Below are the code and all the weights of a small trained network. Each question names an input and a target symbol and asks about switching units off, where a switched-off unit gives its printed mean instead of its output.

import numpy as np


def w(rows, s, z=0):
    codes = np.array(rows[::2]) - 128.0
    scale = np.full(codes.shape[1], s)
    scale[-1] = z or s
    return codes * scale


def norm(h):
    return h / np.sqrt((h * h).mean(-1, keepdims=True) + 1e-5)


def f(y):
    return y / 2 * (1 + np.tanh(0.7978845608 * (y + 0.044715 * y**3)))


def softmax(a):
    e = np.exp(a - a.max(-1, keepdims=True))
    return e / e.sum(-1, keepdims=True)


def log_softmax(a):
    a = a - a.max(-1, keepdims=True)
    return a - np.log(np.exp(a).sum(-1, keepdims=True))


def net(x, mask):
    ids = ['ΔΛΣΩαβγεζημξτφ'.index(c) for c in x.split()]
    T = len(ids)
    res = E[ids] + P[:T]
    r = norm(res)
    for j in range(2):
        rows = slice(2 * j, 2 * j + 2)
        q, k, v = (r @ M[0][rows].T for M in (Q, K, V))
        z = softmax(np.where(np.tri(T) > 0, q @ k.T / 2**0.5, -1e9)) @ v
        o = O[0][rows]
        res = res + np.where(mask[j], z, o[:, -1]) @ o[:, :-1]
    y = f(norm(res) @ A[0][:, :-1].T + A[0][:, -1])
    res = res + np.where(mask[2:6], y, B[0][:, -1]) @ B[0][:, :-1]
    return log_softmax(norm(res)[-1] @ U[:, :-1].T + U[:, -1])


Q, K, V, O, A, B = {}, {}, {}, {}, {}, {}
E = w([
[203,152,115,93,135,92,106,149,211,147,139],'Δ',
[96,227,115,128,182,120,95,151,154,193,142],'Λ',
[83,165,137,109,171,149,120,137,248,78,114],'Σ',
[173,123,158,112,124,78,132,199,89,127,154],'Ω',
[169,91,144,37,127,156,158,154,99,157,135],'α',
[125,139,179,154,152,81,188,80,202,171,171],'β',
[143,137,94,91,174,166,118,171,88,121,209],'γ',
[88,213,52,19,79,67,213,134,127,116,76],'ε',
[176,177,175,75,165,151,116,107,87,143,138],'ζ',
[171,86,140,98,125,142,184,144,189,89,132],'η',
[142,149,130,72,105,192,156,241,143,108,151],'μ',
[141,84,122,31,150,106,131,57,115,132,162],'ξ',
[54,120,168,129,140,196,199,128,175,150,162],'τ',
[136,146,112,40,255,210,167,88,67,177,121],'φ',
],0.0078)
P = w([
[89,146,26,85,103,31,163,104,37,63,88],'0',
[172,123,238,5,184,84,123,138,111,172,158],'1',
[177,114,209,12,188,93,117,128,109,171,158],'2',
[151,123,233,37,155,77,131,155,118,189,155],'3',
[149,131,220,36,144,93,105,137,123,185,150],'4',
[155,129,220,53,148,89,115,148,124,196,150],'5',
[154,127,211,64,150,88,117,151,131,210,157],'6',
[159,130,209,62,143,84,120,154,128,210,152],'7',
[152,135,226,55,136,90,113,153,133,205,145],'8',
[164,124,212,75,150,90,128,168,135,224,154],'9',
[166,115,218,75,152,94,128,161,131,219,157],'10',
[164,117,235,64,148,88,127,163,140,221,148],'11',
[160,127,224,90,154,68,119,176,171,225,145],'12',
],0.0025)
Q[0] = w([
[126,175,40,191,30,126,158,83,103,116,87],'head 0',
[114,87,45,218,37,181,79,91,88,53,105],'head 0',
[145,96,63,254,76,164,82,47,93,78,121],'head 1',
[93,139,7,191,14,141,127,133,107,94,77],'head 1',
],0.0067)
K[0] = w([
[194,66,228,160,171,180,83,127,130,141,178],'head 0',
[146,121,251,147,173,181,21,138,195,190,173],'head 0',
[155,60,194,141,150,207,43,164,165,159,135],'head 1',
[171,70,254,155,182,162,58,112,157,174,201],'head 1',
],0.0065)
V[0] = w([
[185,136,131,157,122,12,83,100,145,123,143],'head 0',
[87,203,133,155,200,148,120,126,191,97,128],'head 0',
[156,151,99,104,137,136,96,250,110,86,105],'head 1',
[135,106,128,133,127,123,166,136,253,51,146],'head 1',
],0.0066)
O[0] = w([
[172,166,40,81,109,221,189,227,204,170,37,78],'head 0',
[120,99,130,81,75,210,83,66,234,183,235,82],'head 0',
[158,109,58,230,1,205,66,99,51,126,110,254],'head 1',
[148,230,181,151,123,151,163,150,138,59,199,14],'head 1',
],0.0071,0.0025)
A[0] = w([
[69,50,76,25,135,37,161,156,121,198,28,27],'neuron 0',
[149,48,76,157,120,145,98,143,43,164,1,2],'neuron 1',
[174,151,184,125,123,141,144,103,104,38,187,25],'neuron 2',
[78,8,158,150,175,92,55,86,59,174,65,1],'neuron 3',
],0.0058,0.0019)
B[0] = w([
[144,104,241,172,95,174,114,161,37,211,129,239],'neuron 0',
[63,134,108,192,170,91,159,94,253,127,127,255],'neuron 1',
[179,137,134,216,198,165,153,119,142,160,61,141],'neuron 2',
[159,169,118,64,120,148,92,235,187,23,162,248],'neuron 3',
],0.0082,0.0064)
U = w([
[188,187,52,86,23,200,172,191,137,110,101,93],'Δ',
[184,58,48,52,76,138,66,44,153,219,124,241],'Λ',
[84,181,160,154,68,232,147,80,157,125,244,74],'Σ',
[135,71,29,202,141,128,202,95,146,165,21,184],'Ω',
[92,128,132,179,175,2,142,204,102,41,99,76],'α',
[98,183,108,21,207,105,216,157,180,150,140,141],'β',
[70,132,65,126,75,132,67,99,215,40,130,147],'γ',
[87,208,93,143,126,102,92,130,123,191,155,148],'ε',
[126,71,195,190,154,186,56,192,179,220,126,1],'ζ',
[209,238,182,195,168,169,161,115,91,78,90,35],'η',
[155,71,84,230,117,171,65,98,26,96,194,178],'μ',
[130,106,171,67,142,75,195,130,6,176,38,186],'ξ',
[96,114,179,136,164,28,168,16,115,119,211,196],'τ',
[158,70,157,25,113,108,48,155,84,63,178,136],'φ',
],0.0069,0.0032)

Each question gives the input, a string of symbols that net reads in full, and the target symbol t.
The units are the heads (2 rows each of Q, K, V and O) and the neurons (one row each of A and B). Each row of codes is followed by its name. A weight is (code - 128) times the scale printed after its matrix; where a second scale follows, it is the last column's (O, A, B and U).
mask holds one flag per unit, heads first, then neurons. A switched-off unit (its flag False) gives its mean, the last column of its rows in O or B, instead of its output. The means were averaged over made-up inputs and are rounded, as every weight is.
A unit's drop is (log p(t) with every unit on - log p(t) with that unit switched off) / (log p(t) with every unit on - log p(t) with every unit switched off).
The circuit of an input: a set's keep is (log p(t) with only the set's units on - log p(t) with every unit switched off) / (log p(t) with every unit on - log p(t) with every unit switched off). Starting from all 6 units, units are removed one at a time, each time the one whose removal leaves the highest keep (on an exact tie, the one counted first), for as long as the keep stays at least 0.8.
circuit, biggest first: the units of the circuit, biggest drop first
top k neurons: the k neurons with the biggest drops, biggest first
heads that matter: for each layer, one digit per head in row order, 1 if its drop is at least 0.15 and else 0, layers parted by /
input μ ζ ζ ζ ζ α φ β η η Λ φ, target μ: heads that matter	11
input η α Δ β α η μ, target η: circuit, biggest first	[head 1; neuron 2]
input η τ τ Σ α, target η: circuit, biggest first	[head 1; neuron 2]
input Δ η β φ β α γ ε, target ξ: circuit, biggest first	[neuron 3; neuron 1]
input α Λ ζ ζ ζ η ζ ε μ, target Δ: circuit, biggest first	[neuron 0; head 1; neuron 1; neuron 3]
input γ β α β φ τ τ β Δ μ Ω Ω τ, target γ: circuit, biggest first	[head 1; neuron 0; neuron 3]
input γ φ Σ, target γ: circuit, biggest first	[head 1; neuron 0]
input μ η α γ η ζ ξ Λ μ, target μ: circuit, biggest first	[head 1; head 0]
input ζ α α Δ ε Σ ζ β, target τ: heads that matter	01
input γ τ Δ μ α γ β Δ ξ Ω Λ ζ, target γ: heads that matter	01
input Σ ζ η, target Σ: circuit, biggest first	[head 0; head 1]
input α ζ Ω Δ φ, target α: circuit, biggest first	[head 0; neuron 3]
input β ζ ε γ Ω ζ β μ, target Δ: circuit, biggest first	[neuron 0; neuron 1; head 1; neuron 3]
input α Ω μ Σ τ Σ Δ Δ Λ η η γ, target α: top neuron	[neuron 1]
input Ω ζ Ω ξ β Δ β β ζ ζ ζ ξ β, target Ω: circuit, biggest first	[head 0; head 1]
input η ζ Σ, target η: heads that matter	01
input Ω ζ β α φ μ Λ α Δ, target Ω: top 2 neurons	[neuron 1; neuron 3]
input β α Λ ξ ζ φ, target β: circuit, biggest first	[head 1]
input ζ Ω ζ ζ μ ε ζ ζ μ φ, target β: top 3 neurons	[neuron 0; neuron 2; neuron 1]
input Λ ζ ζ α β Σ β β ξ τ α φ, target Λ: heads that matter	10
input ζ Σ μ, target ζ: top 2 neurons	[neuron 0; neuron 1]
input Ω η ζ γ τ ζ η η τ Ω, target Ω: top neuron	[neuron 1]
input φ ζ η α Λ η α β ζ Σ, target φ: top 2 neurons	[neuron 1; neuron 3]
